Below is a small trained network, with its code and all its weights. Each question gives an input and a target symbol and asks what happens when units are switched off, that is, made to give their printed mean instead of their output.

import numpy as np


def w(rows, s, z=0):
    codes = np.array(rows[::2]) - 128.0
    scale = np.full(codes.shape[1], s)
    scale[-1] = z or s
    return codes * scale


def f(y):
    return np.maximum(y, 0)


def softmax(a):
    e = np.exp(a - a.max(-1, keepdims=True))
    return e / e.sum(-1, keepdims=True)


def log_softmax(a):
    a = a - a.max(-1, keepdims=True)
    return a - np.log(np.exp(a).sum(-1, keepdims=True))


def net(x, mask):
    ids = ['αβδεζημπτφψ'.index(c) for c in x.split()]
    T = len(ids)
    res = E[ids] + P[:T]
    r = res
    for j in range(3):
        rows = slice(4 * j, 4 * j + 4)
        q, k, v = (r @ M[0][rows].T for M in (Q, K, V))
        z = softmax(np.where(np.tri(T) > 0, q @ k.T / 4**0.5, -1e9)) @ v
        o = O[0][rows]
        res = res + np.where(mask[j], z, o[:, -1]) @ o[:, :-1]
    y = f(res @ A[0][:, :-1].T + A[0][:, -1])
    res = res + np.where(mask[3:19], y, B[0][:, -1]) @ B[0][:, :-1]
    return log_softmax(res[-1] @ U[:, :-1].T + U[:, -1])


Q, K, V, O, A, B = {}, {}, {}, {}, {}, {}
E = w([
[100,136,164,59,131,223,142,159,91,140,144,125],'α',
[201,87,179,152,112,88,130,144,163,137,160,131],'β',
[112,165,136,35,44,91,103,108,99,126,203,126],'δ',
[96,129,187,190,114,155,117,105,74,179,134,110],'ε',
[110,106,251,189,152,106,122,120,137,55,187,97],'ζ',
[123,41,138,139,207,157,191,174,114,124,106,97],'η',
[77,141,151,137,192,116,99,99,169,214,197,61],'μ',
[53,165,156,90,152,85,173,190,80,158,104,147],'π',
[152,70,118,132,110,87,163,147,75,216,182,151],'τ',
[98,138,71,160,190,212,115,106,91,107,120,146],'φ',
[145,136,71,161,86,76,148,105,99,87,179,44],'ψ',
],0.017)
P = w([
[124,111,124,211,48,239,20,221,124,153,184,65],'0',
[186,165,167,199,158,212,58,188,78,121,178,86],'1',
[187,182,160,201,172,195,103,165,94,124,163,80],'2',
[168,157,165,182,157,186,138,128,88,122,184,81],'3',
[146,146,145,164,156,182,168,101,92,136,189,89],'4',
[133,133,152,151,147,167,193,81,93,126,211,95],'5',
[127,126,129,134,149,150,208,68,83,120,220,116],'6',
[109,115,123,126,155,141,223,44,72,108,217,124],'7',
[119,108,125,105,168,126,233,32,54,98,204,142],'8',
[92,76,113,120,133,119,251,1,62,114,215,111],'9',
],0.0069)
Q[0] = w([
[141,156,162,146,172,219,164,85,41,159,189,82],'head 0',
[157,124,139,129,160,81,107,164,176,80,75,165],'head 0',
[90,146,172,125,136,141,143,112,86,126,128,123],'head 0',
[165,106,150,147,142,158,191,99,78,115,181,66],'head 0',
[97,145,172,142,179,177,184,112,58,133,202,146],'head 1',
[104,106,159,122,132,142,174,114,119,136,226,100],'head 1',
[120,137,141,126,179,125,132,143,89,183,158,166],'head 1',
[109,122,74,103,38,85,105,79,126,136,138,144],'head 1',
[125,127,169,153,142,165,162,103,54,140,247,43],'head 2',
[116,187,119,121,137,98,74,151,168,128,90,158],'head 2',
[160,119,153,105,82,142,122,126,133,110,115,108],'head 2',
[92,134,180,149,90,131,172,95,48,166,180,122],'head 2',
],0.011)
K[0] = w([
[189,90,89,68,168,2,219,134,150,85,157,178],'head 0',
[113,147,132,160,143,189,106,170,100,191,168,101],'head 0',
[74,130,141,69,148,74,135,126,109,105,87,171],'head 0',
[132,85,108,94,105,81,225,78,119,129,106,91],'head 0',
[132,138,108,105,137,111,214,20,113,104,133,155],'head 1',
[100,102,126,99,171,113,205,35,73,114,106,157],'head 1',
[114,148,46,134,116,133,167,91,177,52,156,144],'head 1',
[127,94,176,149,159,172,95,167,136,174,168,116],'head 1',
[90,108,124,127,182,53,219,74,94,144,108,140],'head 2',
[194,127,101,99,84,175,88,222,128,119,115,90],'head 2',
[110,119,151,215,141,149,92,93,145,213,148,57],'head 2',
[119,121,115,136,151,62,161,80,133,121,155,137],'head 2',
],0.0085)
V[0] = w([
[133,166,147,139,103,77,36,65,164,139,132,137],'head 0',
[40,225,167,89,144,154,101,136,133,124,158,135],'head 0',
[132,151,94,142,138,45,116,174,79,239,119,99],'head 0',
[75,148,21,165,165,178,169,92,93,40,133,34],'head 0',
[73,133,215,117,136,104,121,158,103,228,98,105],'head 1',
[149,120,166,207,145,11,180,149,145,107,144,73],'head 1',
[117,181,147,108,63,48,155,155,90,98,154,90],'head 1',
[161,166,194,74,105,120,194,173,159,179,147,130],'head 1',
[99,81,168,158,201,130,163,129,197,123,158,70],'head 2',
[146,75,196,158,91,136,152,42,90,163,90,146],'head 2',
[181,198,149,176,35,115,113,72,70,152,85,147],'head 2',
[253,115,91,101,72,136,146,158,139,46,160,138],'head 2',
],0.0074)
O[0] = w([
[192,121,103,168,125,103,89,2,142,149,140,132,73],'head 0',
[153,159,124,103,80,87,138,66,64,194,72,75,101],'head 0',
[113,108,54,112,191,41,150,147,129,121,159,113,185],'head 0',
[153,208,74,89,129,167,129,159,85,74,131,138,254],'head 0',
[144,97,138,93,136,85,73,168,96,148,133,121,172],'head 1',
[138,66,99,157,110,101,123,135,147,70,120,66,186],'head 1',
[108,109,139,148,113,110,130,120,120,102,177,37,184],'head 1',
[80,73,161,64,109,156,117,136,155,186,141,115,120],'head 1',
[171,112,107,96,163,130,122,111,146,115,72,97,217],'head 2',
[139,79,143,117,145,180,86,99,80,149,168,152,174],'head 2',
[148,112,113,161,100,109,114,122,71,131,220,173,139],'head 2',
[117,121,145,114,56,160,133,126,185,108,166,94,48],'head 2',
],0.009,0.0063)
A[0] = w([
[115,66,148,18,79,168,128,167,129,118,117,169,154],'neuron 0',
[160,49,137,196,155,65,88,85,159,125,138,112,143],'neuron 1',
[203,179,120,225,129,200,64,60,156,105,101,183,132],'neuron 2',
[116,102,163,94,206,118,82,145,89,161,143,155,198],'neuron 3',
[221,135,67,88,131,30,70,178,140,136,139,158,244],'neuron 4',
[210,162,92,144,175,114,139,104,181,20,138,137,186],'neuron 5',
[141,121,217,112,54,134,103,140,111,121,202,175,199],'neuron 6',
[192,123,213,96,87,180,118,30,104,89,137,120,78],'neuron 7',
[122,68,129,159,202,173,128,133,129,168,78,198,250],'neuron 8',
[124,128,142,120,24,160,90,92,194,152,209,94,123],'neuron 9',
[70,190,135,167,212,83,167,68,153,148,189,99,145],'neuron 10',
[62,105,165,137,198,166,70,150,139,87,153,113,29],'neuron 11',
[128,197,77,71,119,116,113,22,76,108,162,70,161],'neuron 12',
[170,162,156,146,35,78,3,104,69,99,100,128,77],'neuron 13',
[178,124,125,87,124,172,40,93,87,158,129,146,137],'neuron 14',
[66,106,102,137,98,179,132,160,94,40,104,148,51],'neuron 15',
],0.0063,0.002)
B[0] = w([
[140,135,48,198,105,52,80,80,115,11,134,164,165],'neuron 0',
[70,153,116,187,136,60,226,122,137,148,58,155,186],'neuron 1',
[26,136,106,70,3,38,116,126,93,39,191,134,164],'neuron 2',
[198,49,130,73,88,94,79,99,85,152,157,188,227],'neuron 3',
[110,142,103,220,100,148,191,118,243,104,138,155,188],'neuron 4',
[70,123,234,78,115,126,145,117,99,84,130,164,233],'neuron 5',
[93,161,131,129,76,198,240,96,150,176,164,158,181],'neuron 6',
[114,194,100,136,156,97,113,32,245,133,188,70,169],'neuron 7',
[160,102,250,89,153,94,53,132,155,61,118,136,193],'neuron 8',
[146,162,156,76,146,227,106,106,194,204,59,178,158],'neuron 9',
[84,181,142,134,123,100,85,109,156,76,74,169,191],'neuron 10',
[111,105,115,123,132,152,85,42,119,170,162,85,188],'neuron 11',
[170,173,66,147,184,128,59,189,205,118,105,105,254],'neuron 12',
[80,95,74,186,220,136,177,125,110,189,184,46,170],'neuron 13',
[174,151,96,141,105,124,182,59,127,156,68,202,179],'neuron 14',
[176,72,105,100,125,175,69,235,122,205,86,118,204],'neuron 15',
],0.0053,0.0096)
U = w([
[144,173,225,151,103,130,238,141,180,97,61,248,252],'α',
[105,44,218,93,68,57,122,99,205,65,171,130,161],'β',
[134,153,125,103,175,113,93,45,179,134,103,75,103],'δ',
[198,61,80,176,142,139,180,115,87,169,174,190,44],'ε',
[82,169,95,182,130,156,254,164,146,59,161,69,149],'ζ',
[137,122,194,23,152,222,131,165,134,179,129,104,135],'η',
[164,126,70,140,112,135,114,108,242,168,74,146,70],'μ',
[150,116,162,85,176,58,140,159,105,136,20,67,141],'π',
[101,95,123,138,146,52,93,170,59,132,189,115,174],'τ',
[36,163,148,85,5,72,172,185,99,140,43,116,97],'φ',
[181,158,127,167,144,158,19,155,147,28,136,140,96],'ψ',
],0.0052,0.0039)

Each question gives the input, a string of symbols that net reads in full, and the target symbol t.
The units are the heads (4 rows each of Q, K, V and O) and the neurons (one row each of A and B). Each row of codes is followed by its name. A weight is (code - 128) times the scale printed after its matrix; where a second scale follows, it is the last column's (O, A, B and U).
mask holds one flag per unit, heads first, then neurons. A switched-off unit (its flag False) gives its mean, the last column of its rows in O or B, instead of its output. The means were averaged over made-up inputs and are rounded, as every weight is.
A unit's drop is (log p(t) with every unit on - log p(t) with that unit switched off) / (log p(t) with every unit on - log p(t) with every unit switched off).
The circuit of an input: a set's keep is (log p(t) with only the set's units on - log p(t) with every unit switched off) / (log p(t) with every unit on - log p(t) with every unit switched off). Starting from the 12 units with the biggest drops (on a tie, the unit counted first), units are removed one at a time, each time the one whose removal leaves the highest keep (on an exact tie, the one counted first), for as long as the keep stays at least 0.8.
circuit, biggest first: the units of the circuit, biggest drop first
most important unit: the unit with the biggest drop
top k neurons: the k neurons with the biggest drops, biggest first
heads that matter: for each layer, one digit per head in row order, 1 if its drop is at least 0.15 and else 0, layers parted by /
input ε φ ζ ε ζ ε ψ ε η ε, target η: circuit, biggest first : head 0; head 2
input π ψ α δ π ε ε ε η η, target η: circuit, biggest first : head 0; neuron 15
input ψ μ ψ ε, target ζ: heads that matter : 010
input ψ δ ε α ε α, target ε: most important unit : head 2
input ψ α α η τ ε φ ψ ε, target ψ: heads that matter : 110
input α ε τ ε ψ ε μ ζ ψ φ, target ψ: circuit, biggest first : head 0; neuron 12
input ε ε α μ μ ε, target π: circuit, biggest first : head 2; head 0
input ε ε η μ ε φ, target η: heads that matter : 100
input ψ ζ ψ τ, target ζ: heads that matter : 010
input β α ε, target ε: circuit, biggest first : head 2; neuron 14
input ψ η α ψ α ψ τ, target ζ: circuit, biggest first : head 1; neuron 3
input ε ψ μ β δ ζ β β ε, target β: circuit, biggest first : head 0; neuron 8
input α ε ψ ψ μ, target ψ: circuit, biggest first : head 0; neuron 10
input α ψ ζ, target ζ: most important unit : head 1
input π ε ε, target τ: circuit, biggest first : head 2; head 0; head 1
input ε ε ψ, target ζ: heads that matter : 001
input ε ε δ, target ε: heads that matter : 011
input α η μ, target η: heads that matter : 100
input φ α α, target α: circuit, biggest first : head 1; neuron 14
input μ α β, target α: heads that matter : 000
input ψ β ε α α μ μ, target π: heads that matter : 001
input τ α ψ ψ ε α α, target ψ: heads that matter : 100
input ε φ α, target α: circuit, biggest first : head 1
input ε ε ε φ α η α α μ, target η: circuit, biggest first : head 0; head 1
input ε π ψ ε μ, target ζ: top 3 neurons : neuron 3; neuron 8; neuron 15
input π ε ψ ε α π ε ε, target π: circuit, biggest first : head 0; head 2
